In the rows, 128 means zero.
Each row has a class, written after it, and each block has its own classes.
[145 124  73 126 121 111 130 112 151 150 148 113 101 127 166 116 150 117
 109 146 105 113 139 192 120 183 132 128 119 169 132 188 162 109 182 116
 180 189]	sero
[103  95 140 139 170 128 167 114 136 168 171 104 120 162 148 136 170  92
 127 132 111 119 182 121 131 143 112 175 167  85  70 137 125 119 141  54
 137 134]	Nuvu
[153 105 143  99 182 102 141 127  97  91 128  85 145 190 163 161 133  86
  92 140  92 124 136  83 122 152 142 144 163 125 114  98 112 136 128 106
 104  83]	sero
[ 84 133 113 140 129 135 156 133 124 112 128 135  98 139 167  78 172 124
 149 123 137  96 175 180 114 165 129  81 148  79  99 156 133 123 138  78
 118 192]	Kituz
[100 134 124 126 124 121 178 138 135  97 130 135 104 144 179  65 157 105
 137 121 145  90 137 186  87 187 122  93 146  87 109 174  96 142 144  86
 106 198]	mefif
[135 130 157  82 149 153 124 109 141  99 173 136 116 195 138 131  87 114
 128  91  90 117 164 148 127 153 125 137 152 134 105 159 195 146 117 112
 126 160]	Kituz
[111 122 132 134 123 130 173 137 138 112 119 134 116 147 180  70 148 110
 139 103 129 100 163 192 110 176 118 118 116  97 101 145 114 135 151  93
 136 171]	Nuvu
[ 92 129 118 111 111 139 115  95 121 156 124 157  95 173 126 140 161 131
  90 126 111 131 189 124 123 125 119 169 109 110 137 131 186 107 107 139
 128 172]	nalos
[ 90 144 134 121 122 140 187 141 130  92 111 130  93 137 167  74 147 118
 145 146 155 102 140 182 101 159 129 120 152  90  88 124 131 140 143  93
 114 183]	nalos
[135 144 103 123 200 161 180 108 111 131 114 172 158 202 101 164 132 155
 129 164 126 123 112  69 108  78 180 155 185  85 166 109 115 148 123 134
 131 107]	sero
[110 126 127  75 159 166 164 121 148  82 171 143 125 210 151 140  82 127
 133  90 115 117 142 134 105 138 131 125 168 154 117 146 177 154 134 133
 121 143]	mefif
[ 65 183  82 130  87 106 128  83  99 161 152 142  60 161 140 112 129 140
 149 127 115 157 145 123 164 104  97 124 131 130 115 155 127 146 117 127
  65 110]	sero
[175  93 132 117 165 110 106 149  87  82 127  92 146 159 183 142 115  62
  97 134 132 134 151  86 132 164 128 164 155 137 127 102 121 136 137 142
 107  83]	nalos
[182 128  84 149 111 121 155 139 133 126 134 118  95  88 147  99 142  95
 100 156 159 114 129 170 117 174 136 125 140 175 164 163 133 120 166 125
 182 181]	sero
[121 144  89  80 147 163 150  99 147 117 183 135 132 196 140 131  93 130
 131 120  70 138 124 110 119 135 130 174 163 162  97 147 181 147 151 139
 134 138]	sero
[ 84 159  67 156 121 126 121 121 106 110 169 161  75 130 142 119 133 147
 150 152  91 137 154  91 151 107 101 106 144 151  95 153 120 151 129 163
  80 152]	Nuvu
[148 122 149 120 188 174 159  86 130 113 117 198 153 211 103 180 100 126
 113 174 172 110 165 115 121 105 192 109 168  99 165 134 149 153 111 145
 149 149]	Nuvu
[125 101 144 127 165 134 150 119 136 141 164 116 148 193 138 131 135 101
 117 107  97 137 166 101  97 124 128 171 190 107  90 131 139 127 156  58
 119 118]	mefif
[ 80 134 128 140  99 112 138  98 123 155 131 163 108 167 175 127 158 123
 115 125 128 110 187 177 126 117 139 130 147 139 151 166 167  88  92 150
 137 192]	mefif
[ 54 157  67 126 150 131 118 107 109 117 164 176  58 148 156 151 124 158
 164 138 108 135 142  99 154 131 107  90 119 136 101 175 125 148 118 141
  53 148]	Kituz
[ 61 155  75 134 143 143  96 107 106 130 180 162  39 153 136 138 142 157
 144 144 104 128 169  59 163 106  91  95 126 108  90 145 157 143  94 136
  69 150]	daso
[158  76 141 128 138 112 151 159  85  65  88  87 139 154 156 158 120  80
  88 136 131 120 137 103 104 157 163 163 184 144 136  79 102 126 155 138
 137  87]	daso
[170  97 164 112 146  94 107 135  89 102 117 102 153 160 143 173 111  80
  99 159 112 131 136  86 113 146 130 207 164 153 109 103 123 134 143 133
 114  95]	nalos
[ 62 198  66 139 127 101 131 100  94 121 169 166  56 153 178 103 121 130
 149 136 115 142 137  99 172  94  96 101 121 144  95 168 132 152 113 151
  71 151]	sero
[100 119 136 117 112 121 105 102 130 146 146 162  98 205 150 144 157 144
  99 111  79 111 210 148 129 118 108 152 111 119 146 154 178 102  84 138
 119 191]	mefif
[ 74 145 124 107 104 141 134 103 124 167 111 151 110 177 147 137 157 140
 103 133 137 123 178 129 128 103 119 142 126 120 143 130 198 108  95 177
 132 168]	nalos
[ 41 183  80 107 115 134 120  88 121 113 185 156  35 148 136 143  98 125
 159 145 143 164 141  97 187  98  85 121 104 155  66 160 142 172 104 157
  37 142]	nalos
[126  95 128 118 174 119 171 136 136 149 164 119 126 198 145 113 169 100
 116  95  71 113 178  68 104 118 139 160 198  88  97 107 112 136 145  67
 112 119]	daso
[ 98 143 130 108 132 127 156 120 115  75 125 154  99 188 128  87 157 120
 124 128 107 102 163 159 103 136 136 161 142  48  93 125 126 150 143  82
 112 199]	nalos
[ 66 145  93 118 143 142 100  99 123 112 189 164  44 197 155 145 122 141
 164 136 100 137 175  92 182 100 103 115 132 115  85 133 145 160  98 115
  45 135]	daso
[108 136 113 153 141 139 185 153 108  95 126 150  93 156 177  61 167 110
 123 129 115  93 145 130  97 138 107 128 147  64  98 129 130 140 128  71
 110 209]	Pim
[152  98 137 135 168 104 118 117  75  86 111 103 153 173 150 177 109  72
 106 128 122 138 120  87 138 138 164 139 148 138 121 104 112 130 132 106
  98  75]	Pim
[126 150 129  77 140 175 143  94 152 110 181 143 130 201 110 141  85 129
 133 127 112 119 134 141 129 147 114 169 141 132 101 164 191 159 129 140
 144 149]	Nuvu
[134 130 122 116 194 161 128  95 125 115 120 164 167 211 106 179 129 142
 117 170 130 120 137  96 126  95 179  90 174  91 168 114 148 151 118 144
 120 121]	Nuvu
[114 123 114  94 179 172 166 106 134 127  91 165 164 174  97 194  88 162
 120 163 158 143 109 113 107  90 182 126 161 109 164  80 145 127 121 178
 114  94]	nalos
[125 136 127 139 167 159 132 104 112 132 113 178 156 193 104 181 148 145
 130 171 178 129 121  83 138  89 205 119 174 116 194 117 126 133 124 143
 132 113]	resiv
[106 109 139 142 136 153 157 144 117  90  99 123 115 151 161  75 139  98
 122 118 144 107 169 137  96 157 143 102 148  90  71 111 148 142 159  82
 121 194]	nalos
[ 96 105 122 127 171 133 165 136 129 146 173 116  96 158 167 142 149  88
 128  98 106 146 153  69 127 136 114 174 158 137  82 125 113 129 145  75
 102  86]	daso
[137 153 148  98 149 171 119 102 132  95 180 153 120 193 140 123  59 108
 133 124  98 146 148 121 135 119 137 163 170 145  99 161 198 161 111 161
 112 143]	nalos
[134 126  96 129 182 153 147  94 115 145 109 191 166 203 100 183 122 139
 127 156 154 123 127  83 130  93 212 117 193 100 194 121 127 132 115 149
 114 128]	Kituz
[ 80 139 149 137 122 121 124  92 106 173 122 150 106 182 137 152 167 117
  98 137 121 121 199 131 136 100 139 142 129 117 124 146 189  97  73 141
 114 168]	nalos
[ 89 147  83 138 129 129  69  97 103 132 186 168  62 162 138 147 127 125
 146 165 118 134 169  90 173 137 107 110 113 127  81 176 147 144 104 139
  47 170]	nalos
[106 144  91  82 149 180 144  94 135  82 164 146 122 191 114 134  87 128
 150 106 113 134 145 132 132 116 156 162 155 147 104 136 188 159 133 153
 125 136]	nalos
[115 117 161 127 169 116 143 114 125 162 173 130 132 209 161 126 151  99
 128 110 101 119 182  95 138 125 126 147 188  79  98 146 135 136 144  77
 132 126]	Nuvu
[ 94 127 140 141 120 134 149 149 124  94 127 141 109 161 188  61 151 109
 130 121 155  95 144 181 119 182 122 108 115  53  88 153 114 132 152  89
 121 212]	resiv
[145  95 111 119 110 123 134 128 170 137 126 111 109 121 159 133 129 122
 106 154 147 109 163 192 128 174 150  89 156 156 139 152 170 102 177 130
 184 205]	Kituz
[ 88  91 134 125 159 141 193 127 148 167 150 111 114 141 160 132 141  98
 126 100 113 134 152 114 110 147 104 160 155 132  76 127 122 133 158  78
 128 130]	Nuvu
[111 134 123 111 113 111 113  84 110 141 105 142 107 196 121 138 134 120
  92 101 116 111 195 144 149 115 124 157  96 101 143 143 180 126  86 141
 132 176]	Kituz
[ 74 120 176 100 104 126 116 109 142 174 122 143 104 211 186 125 185 147
  99 114 112  99 198 159 132 127 105 137 118  91 151 145 199 105 106 134
 159 203]	resiv
[ 53 173  60 134 142 126 107  94 101 137 168 172  51 147 170 121  98 138
 163 113 118 150 139  90 179 103  82 112 117 130  98 157 154 154 100 138
  45 144]	Kituz
[136 131 100 109 160 162 146 106 137 101 190 140 117 172 128 139  87  94
 150 125 123 115 142 146 131 136 138 149 156 165  96 157 168 155 109 126
 105 128]	daso
[107 151 119 149 144 124 159 150 115 116 129 165 103 174 184  56 186 132
 139 146 136  78 150 134  94 154 114 105 148  71 112 141 128 146 146  66
 106 200]	resiv
[127 115 118  90 151 164  96 102 148 146 181 151 143 217 154 156  90 118
 139 127 114 108 146 140 132 141 118 147 147 128 108 162 210 139 122 141
 123 154]	daso
[ 55 174  95 126 115 130  94 109 112 134 188 172  67 172 169 128 133 135
 146 157 123 134 127 104 153 117  75 111 129 140 106 190 158 165 121 151
  58 181]	resiv
[128 148 134  83 154 167 139  99 140 103 187 153 137 201 153 135  92 102
 148 107 119 114 154 139 137 133 123 128 155 173 128 171 192 170 102 160
 125 138]	Nuvu
[152 107 168 101 173 106 128 122  95 102 132  92 140 170 131 157 122  93
  94 136 139 121 150  83 121 148 134 137 164 112 126 100 126 140 121 106
 118  68]	resiv
[107  95 137 144 158 132 147 126 119 142 163 116 112 170 147 120 145  83
 114 107 130 127 162  92 123 143 137 130 174 107  88 140 129 141 159  67
 116 151]	resiv
[121 141  72 125 198 173 195 111 107 123 117 178 138 209 119 161 117 146
 123 140 134 126 110  92 117  98 181 131 159  97 174 124 115 147 107 153
 103 111]	sero
[148  93 165 127 177 100 119 149  84  94 129 102 148 191 160 174 123  92
  82 143 112 125 133  77 120 150 139 142 163 118 122 108 112 130 134 123
  96  92]	resiv
[112 105 158 124 147 141 160 146 127  74 118 148 131 142 154 110 156 118
 126 140 135 107 167 122 103 162 129 124 137  86  86  94  95 129 157  84
 140 165]	Nuvu
[109 102 132 120 175 125 160 122 125 152 141 121 128 209 153 139 123 108
 125  99  86 126 163 100 106 136 115 177 164 104  72 138 142 144 161  56
 103 125]	Kituz
[ 92 120 129 132  99 144 149 147 138 126 118 134 127 127 160  68 175 142
 154 118  88 112 126 141  68 157  97 143 156  99 105 131  96 139 144  89
  88 184]	mefif
[ 81 122 115 128 109 129 113 104 114 154 102 161  99 194 139 154 190 156
  89 127  98 112 218 131 120 115 127 136 117 122 151 130 202  91 116 121
 145 191]	Kituz
[171  75 118 109  96 124 132 121 175 136 122 102  98 136 154 136 112 105
 105 138 138 109 167 223 133 194 150 122 145 163 158 157 160 119 172 123
 174 203]	Kituz
[164 113 120 124 119 111 138 144 176 138 137  98 121 113 165 129 127  92
  89 146 168 131  88 193 134 155 141 124 141 176 176 154 152 121 198 135
 190 185]	resiv
[102  90 139 151 161 130 164 119 109 157 142 110 111 177 163 140 128  96
 131  98  92 137 167 106 131 135 121 181 170 119  83 124 126 134 143  75
 110 106]	Nuvu
[144  99 128 112 121 123 135 117 164 128 149 110  82 134 163 127 125  98
  81 154 163 106 146 198 131 212 144  99 126 131 136 184 160 116 171 119
 181 207]	resiv
[149 116 112 113 152 163 136 112 144 123 180 152 102 182 132 150  80 110
 129 129 102 129 152 117 134 162 159 148 149 183  99 154 175 136 125 133
  97 152]	nalos
[174 105 103 144 131 118 160 156 155 125 132 117  92  76 200 121 135 100
  98 159 147 116 118 190 112 174 121 127 135 183 168 165 152 100 175 130
 199 184]	Pim

A new block, with new classes.
[179 110 139 126 125 119 128  97 127 131 106 137 128 103 136 151 124 147
 157 186 148 106 134 164 133 113 126 142 146 136 119 119 185 144 137 110
 137 121]	nagud
[127 161 161 123 141 115  82  89  75 148 141 151 133 118 114 104 111 109
 122 174 125  98 159 107 126 123 170 148 139 108 121 112 109 166 123 122
 143 151]	tef
[150 105 146 110 122  81 107  98 101 128 140 115 145 106 118 117 130 117
 131 184 125  93 123 109 149 146 131 125 117 123 125 123 155 112 129 116
 113 120]	runik
[148 149 128 107 152 106 130 117 110 141 121 117 137 117 129 120 148  97
 119 132 145 130 121 117 136 156 129 109 142 124 137 112 144 125 123 115
 111 110]	detam
[148 146 140 115 123 134 141 133 116  90 109 137 148 150 123 122 136  62
 119 113 114 100 146 131 142 168 115  79 123 108 134 131 158 144 142 155
 136 102]	runik
[106 182 142 131 111 156 155 143 166 134 125 139  98 152 116 123 100 143
 139 116 110 148 182 152 114 147  98 161 129 124 166 158 117 125 118 135
 107 135]	Seti
[133 169 188 114 128 131 111 128 108 162 177 148 161 142 107 122 128 143
 134  96 126 139 156 122 121 152 100 148 134  99 151 111 160 149 100 152
 143 130]	nagud
[109 185 179 107 129 155 106 121 125 135 150 169 132 145 120  97 117 148
 137 100  97 169 171 107 111 150 108 123 164  98 188 125 135 146 108 149
 132 145]	lolu
[113 154 128 116 112 129 150 133 144 118 121  95 153  93 116  98 109 160
 131 155 120 138 130 184 148  97  59 159  92 151 118 155 137 112 120 124
 119 161]	gisir
[132  98 142 146 127 131 135  91  98 134  94 143 152 132 144 151 126 118
 147 158 156 118 143 111 123 130 104 155 138  88 139 130 156 167 122 114
 129 115]	Gisaz
[138 170 161  97 116 135 110  95 120 129  97 151 143 118 146 127 128 142
 145 143 129 151 137 121 116 126 110 115 148 116 131 110 147 149 137 137
 126 141]	gisir
[134 104 100 148 120 102  82  73 121 128 138 141 119  92 127 116 127 131
 138 146 139 161 116 131 155 103 136 151 105 149 102 154 122 150 126 124
 140 144]	lolu
[147  90 113 159 139 100  84  69 116 169 139 135 103 113 146 139 135 164
 134 137 137 112 134 124 125 139 175 219 175 110 123 135 132 143 121 128
 134 146]	Gisaz
[136 146 132 131 115 162 124 123 120 141 127 136 152 145 109 116 146 114
  80 109 124 112 145 164 138 154 138 137 165  90 138  96 149 135 123 139
 122 127]	nagud
[144 136 169 101  92 124 125 129 125 142 131 138 153 168 143 126 136 152
 151 145  95 138 145 130 108 143  87 108 141 101 153 115 163 125 149 152
 133 138]	Seti
[137 130  88 140 129 127 101 143 136 147 121 108 118 106 133 144 119 142
 129 133 131 117 120 144 130 112 115 179 174 133 127 191 112 130 140 125
 115 142]	Seti
[143 182 147 100 148 137  98 130 124 142 118 124 179 101 140 133 114 135
 115 116 128 115 121 135 139 132  78 134 135 138 120 139 156 162 104 142
 158 149]	gisir
[118 127 182 101 125 154 164 125 131 130 127 147 153 152 124 125 124 150
 135 117 116 149 134 106  92 127  88 113 136 105 162 103 147 124 122 147
 133 134]	Seti
[ 83 164 141 146  92 183 146 166 121 122 143 155 130 174 135 101 140 117
 115 159 121 131 152 114 142 129  85 118 102  98 102  95 144 118 154 121
  92 141]	detam
[162  93 121 115 137 107 108 109 107  95 149 104 120 114 120 117 106 151
 133 115 108  92 113 141 137  99 119 139 118 149 122 181 159 120 135 123
 125 133]	tef
[125 107 116 174 131 120 130  65  95 134 150 141  94 140 129 126 124 132
 146 118 117 133 152 125 127  94 164 157 114 109 143  94 132 128 121 109
 127 162]	Gisaz
[112 146 156 147 104 113 142 124 101 133 136 133 176 172 135 137 110 141
 168 101 141 139 133 135 113 123  56 166 104 133 137 147 161 163 147 131
 162 106]	tef
[129 100 114 139 130 125 122  99 122 124 128 115 153 122 127 132 125 142
 120 101 121 120 102 141 120 107 106 141 149 123 136 168 147 139 122 134
 160 136]	lolu
[103 122 153 118  99 152 151 146 123 139 125 129 162 165 132 103 171 136
 134 121 135 150 165 126 124 166  80 115 117  79 149  74 163 137 143 153
 159 103]	gisir
[135 126 117 129 125 113 119  96 136 134 160 143 135 123 114 127 119 131
 163 135 111 171 139  98 132 100 133 115  83 105 144 186 123 140  91 131
 102 137]	Seti
[163 137 186 134 121 116 139  79 104 134 153 158 166 143 108 157 137 127
 129 127 130 106 121 112 116 129 139 124 168  95 145  88 148 155 144 139
 110 122]	tef
[119 160 175 119 106 147 139 155 109 134 115 121 151 141 143 134 122 125
 124 139 125  95 139 153 112 140  50 175 178  81 124 149 142 134 152 157
 130 154]	runik
[165 145 132 104 123 142 143  96 116 122 127 103 150 102 112 122 127 145
 104 126 127 117 124 179 142 112  99 105 139 122 144 124 174 123 113 120
 116 127]	Gisaz
[ 98 153 123 146  98 151 146 128 116 133 122 138 120 163 134 113 164  86
 140  96 128 166 150 108 104 120 139 109  96  80 147  58  95 112 149 131
 111  98]	runik
[139 167 173  89 148 139 133 125  93 106  95 116 141 118 120 119 110 121
 120 114 142 111 129 148  93 138  94 132 150 122 148 138 146 127 107 147
 124 117]	Gisaz
[175 164 144  86 131 125  98 143 129 137  98 100 131 104 144 135 113 110
 104 148 131  80 147 159 144 146 112 107 113 144 131 108 148 131 131 100
 123 114]	nagud
[131 170 165 135 126 124 136 137 135 137 130 118 154 123 118 134 117 107
 109 102 115  90 137 136 128 153  98 135 155 126 169 118 130 140 133 130
 144 119]	runik
[129 142 151 126 138 105 113 136 107 170 126 138 170 149 150 129 149 118
 150 164 145 138 146 107 122 163 110 158 140  87 150  95 144 150 105 134
 133 131]	gisir
[142 160 119 128 124 157 143 127 146 126 154 126 137 153 125 121 147 149
 102  90 114  93 146 154 141 156 135 118 118 123 115 102 179 128 128 153
 149 121]	gisir
[133 124 105 149  92 143  93 132 123 136 130 140 100 144 149 142 130 137
 129 137 139 144 111 130 119  95 121 137 148 119 105 157 116 137 157 133
 117 146]	Seti
[128 156 144 100 147 142 135 136 131 139 132 117 131 153 144 164 115 165
 144 110 150 123 136 132  98 143 110 133 142 122 150 134 159 121 123 121
 147 103]	tef
[119 124 118 144 120 138 118 144 111 126 140 146 157 148  99 129 128 102
 130 111 121 137 133 132 137 131 115 118 147 131 133 138 133 148 130 146
 145 109]	Gisaz
[118 128 141  94 115 128 146 154 125 114 105 122 147 150 109 153 107  95
 155 124 116 157 122 118  92 111  57 105 144  99 138 223 115 124 116 154
  98 131]	Seti
[133 109  86 122 117 111 101 104 123 143 127 122 121 123 125 131 123 127
 119 133 125 122 135 121 160 132 142 143 155 123 102 176 126 144 143 116
 117 136]	gisir
[121 177 158 131 125 158 140 137 141 145 136 150 128 120 118 103 116 157
 133 134 106 105 146 119  91  93 130 192 147 129 127 111 101 128 136 123
  90 127]	tef
[ 94 139 165 147 110 134 151 149 119 121 132 130 135 153 118 116 124 130
 129 103 146 132 142 120 112 154  73 167 123 122 144 137 127 133 147 154
 135 125]	Seti
[134 170 151  95 144 145  94 130 100 106 149 117 102 144 127 122 114 154
 123  97 111  96 135 135 123 152 119 108 126 136 128 129 175 100 133 139
 142 133]	detam
[152 148 128 122 131 176 113 130 147 151 115 126 117 110 127 132 118 189
 113  96 144 115 129 178 106 121  94 207 189 147 142 130 162 145 121 124
 142 101]	tef
[114 140 150 123 110 139 117 149 112 123 119 144 150 147 134 109 120 119
 135 162 111 125 125 138 116 125  84 136 157 121 128 133 156 126 130 144
 150 147]	runik
[122 177 163 117 113 158 157 177 129 120 121 144 143 150 118 108 110 111
 145  78 118 160 160 140 111 118  88 125 144 113 174 139 104 150 149 133
 108 107]	nagud
[116 178 119 167 137 108  75  89 108 135 117 148 144 111 165 126 129 125
 136 174 160 123 117 124 132 123 150 190  99 143  82 124 126 155 128 127
 142 156]	tef
[130 170 173 114  98 145 157 134 116 119 124 130 157 146 109  95 107 149
 146  77 106 138 149 136 107 112  67 129 136 118 186 133 140 151 140 128
 113 103]	gisir
[157 141 165  83 124 122 135 108  87 123 119 103 139 142 114 151  98 110
 117 127 135  91 126 169 118 137  83  95 151 116 141 141 179 132 118 130
 164 119]	runik
[130 159 168 126 106 172 124 118 117 110 139 155 119 139 114 109 126 140
 122  90 122 128 171 144 136 139 111 121 122 112 137  97 164 144 148 145
 139 128]	nagud
[133 111 142 142 142  97 126  86 128 146 149 114 155 125 135 118 151 159
 137 139 138 128 106 146  91 124 153 170  88 112 137 101 131 114  88 150
 160 123]	lolu
[127 185 195 119 128 154 149 112 121 121 139 177 147 141 123 117 113 135
 152 126 125 152 164 125 139 145  96 151 103 108 134  98 135 162 136 147
 110 133]	detam
[108 173 129 141 103 164 126 178 141 102 120 130 124 141 133 116 114 130
 117 123 116 113 150 161 151 134  73 133 149 139 121 154 139 141 165 144
 135 156]	gisir
[179 149 127  86 109 121 155 126 151 135 110 108 140 104 108 107 130 126
 127 189 116 130 152 188 144 133 102 122 131 120 139 149 141 120 120 130
  81 120]	Seti
[ 87 206 139 112 129 156 115 139 129 127 128 157 143 159 137 122 117 139
 158  95 137 208 168 140 126 150 139 108 117 114 167 118 118 137 131 138
 151 123]	nagud
[166 130 137  80 141  95 120 122 117 150 120  92 178 116 133 104 126 135
 111 168 131 110 128 175 148 156  94 132 116 134 136 128 178 137  87 128
 157 130]	gisir
[157 132 119 157 133 114 133  53 122 128 154 143 133 110 140 117 151 137
 127 100 129 120 132 105 145 123 155 126 116 112 133 118 163 157 132 123
 131 130]	lolu
[119 106 107 161 101 120 104 114 120 161 120 132 160 124 130 124 140 119
 126 152 143 136 105 138 126 116 115 190 151 108 119 140 121 147 124 128
 139 117]	runik
[101 149 185 131 107 151 133 161 121 137 113 158 155 144 105 111 120 116
 147 139 138 165 133 158  92 126  85 187 139 122 153  83  90 139 124 164
 145 107]	runik
[112 115  95 166 136  99 105  75 125 116 146 123 134 120 133 150 136 118
 141 131 145 135 133 126 172 163 139 134 101 116 132 161 171 133 112 129
 166 139]	runik
[116 114 137 125 142 139 105 111 102 123 142 142  98 142 121 128 121 138
 124  86 106 109 161  92 127 160 120 125 196 117 151 145 176 129 133 135
 152 149]	Gisaz
[145 103 126 161 136 101 117  89 111 129 144 141 141 109 137 122 140 155
 161 151 136 108 144  85 147 141 150 168 125 116 150 123 161 140 135 108
  99 107]	Gisaz
[126 112  97 146 127 129 107 113 117 139 150 142  90 147 139 115 124 143
 140 161  89 100 147 104 119 103 160 136 169 116 131 143 149 113 132 103
 119 161]	lolu
[120 153 153 107 125 111  90 103 116 157 117 138 134 149 143 139  90 129
 130 166 132 142 160 165 139 154 123 156 118 125 124 136 139 147 104 120
 164 167]	nagud
[112 158 175 107 149 162 108 139  95 142 153 156 110 163 134 102 111 137
 121  97 110 137 149  99 102 140 107 120 181  98 168 128 159 144 106 131
 155 155]	detam
[152 159 136 100 108 138 128  96 132 110 126 119 155 123 104 118 131 138
 118 137 126 139 127 177 134 126 105 103 106 122 137 139 168 123 107 133
 107 108]	tef
[131 102 154 142 121 107 134 128 121 155 154 119 161 136 135 106 137 134
 106 136 130 103  94 131 108 122 122 172 119 126 126  93 131 121 114 137
 155 126]	runik
[107 105 105 166 102 127 119  98 104 151 129 137 111 136 113 119 136 123
 125 166 144 103 151  93 128 137 124 174 153  97 116 168 154 141 128 113
 110 128]	Seti
